Rows with their classes
[  7 -18  -7 -31  21   8   9   2 -19   0 -35   5  -2   7  -2   6  -4  -3
  14   1  -2   2  -1   8   4  -4  -8   0   1   3   7  -9  -4  30   1]
G
[  2   0  10  -5   3  -8   9  -4   2   0 -16  -4  -4  -3  -2  -8  -1   2
   6   0   5  -2  -4  -1  -1   0  -3  -2   4   0   9  -1   0   2  -4]
K
[  2  19   4  -7   1  -2   2   1  -7   1 -29  -6   1   1  -3  -1   3  -4
   7   1   2  -4  -3   4   0   2  -4   8  -5  -3   0  -7   1  12  -1]
U
[-9  6 -5 10 -6 -1  4 -2  5 -1 14 -3 -2 -1  1 -3 -1 -2 -8  0  0  8  3  1
 -3 -3  4  2  0 -6  2  0  3 -5 -6]
H
[  0 -10   0   4  -2  -7   4   2   5   2  19   4   0   1   3  -1   2   0
  -3   0  -1   3   3  -1  -1   1   6  -8  -4  -5  -2   7   1   0   0]
U
[  3  14  -3 -16  11   5  -1   2  -7  -1 -37   7   7   6  -2   7  12  -2
  13  -5  -5 -12  -3   4   4  -3  -5   2  -8   1   2  -4   3   7   2]
H
[  3  37   2 -13   7  10  -9   3  -6  12 -10   5   7   4   4   0  -9   5
  -6  -1   1   1 -10  -9   2  -1  -3  -5  -1  -2   3 -12  -7  -6  17]
J
[ -3  46   2   6 -16 -10   1   0  10   0 -23  -1  -9  -3   3   1  27   0
  10   1  -9  -1  -8  -4   3   2  -6   7  -2  -3   2 -16   1 -25   0]
G
[  4  21  -1 -12   5   3   6  -1   0  -1 -18   5   4   5   0   4   7   3
   2   1   0  -6 -17  -1   4   2  -5   4   0  -1   3  -4  -4  -1   4]
J
[ -3   3  14   3   0 -17   2  -3  10   4   2   0   1  -5   1  -3 -15   3
  -5   9   8   1   9  -2   1  -2  -1 -11   9   3  -1   0 -13  -4  -4]
K
[  0  12   3 -15  15   4  -6   2  -7  -4 -27  12  -9   4  -5  -2   7  -4
  11  -6  -4  -4  -1   0   7   1  -1 -12  -4   0  -1   2   2   4  11]
H
[  0  -2   1 -21  13  11 -28   5 -15  11 -18   2   8   8  -2   3 -15   1
  11   3  -4   3  -2  -6   1  -5 -17  -2   0   9   4  11  -1   4  24]
H

Rows with their classes
[  2  -7   0   6  -1  -6   8   7  -1  -5   6   0  -1   3   1   5   5   3
 -11 -11  -4  -7  11  -6  -9   0  -3   3   1  -1   0  -4   3   8   5]
Q834
[  1  -8  -4   4   1  -4   6   9   2  -7   7  -3  -3   3   1   2   7   0
 -11  -7  -4  -7  11  -6  -8  -2  -2   0   1  -3  -1  -4   1   6   7]
Q571
[  1  -9   0   5  -1  -7   8   8   1  -6   8  -2  -2   2   2  11   6   5
  -9 -13  -3  -8   9  -6  -8  -3  -2   3   4   0   0  -5   2   0   5]
Q811
[ -2  -9   1   2  -1   2   7   7  -1  -6   9  -3  -3   1   0   6   6   2
 -10 -11  -2  -5  13  -7  -7  -3  -4   2   6  -3   1  -6   0   6   6]
Q95
[  2  -7  -1   4   1  -5   6   9  -3  -4   5  -6  -4   1   1   6   5   3
 -10  -9  -3  -8  12 -12  -5  -1  -2   3   2  -6   1  -5   0   8   8]
Q483
[  1  -7   1   3   3  -8   7   8   7  -1   4  -3  -2   2   3   8   5   0
 -11  -6  -3  -6  10  -1  -9  -3  -1   3   2  -5  -1  -4   1  11   4]
Q471
[ 0 -9  0  2  0 -5  5  6 -1 -7  7 -2 -2  4  2  5  5  1 -9 -5 -3 -5 11 -6
 -7 -5 -4  2  4 -2  1 -4  4  7  6]
Q260
[ 5 -7 -1  0  0 -6  5  6  3 -6  4 -3 -1  1 -4  5  5  3 -4 -7 -2 -5 12 -8
 -4 -1 -8  1  1 -2  2 -1 -3  7  8]
Q483
[-3 -3  0  4 -1 -9  6  6 -1  5  6 -3 -2  3  3  5  8  1 -8 -9 -5 -7 14 -4
 -7 -3 -3 -1  0 -3  5 -5  2  8  6]
Q502
[ -1  -8   0   5   0  -5   7  11  -1  -3  12  -5  -2   2  -3   5   6   4
  -9  -7  -5  -9  13  -4 -11  -2  -3   3   0  -3   0  -4   6   9   5]
Q502
[  1 -11  -1   5  -1  -5   6   7  -1  -4   6  -3  -1   1  -1   3   5   0
 -11  -7  -5  -8   9  -6  -7  -6  -2   7   2  -2   0  -7   0   6   5]
Q361
[  1  -8   3   3   2  -7   8   9   0  -5   8  -2  -2   2  -1   6   7  10
 -10  -7  -4  -5  11  -6  -7  -4  -1   0   2  -6   1  -2   1   8   3]
Q471
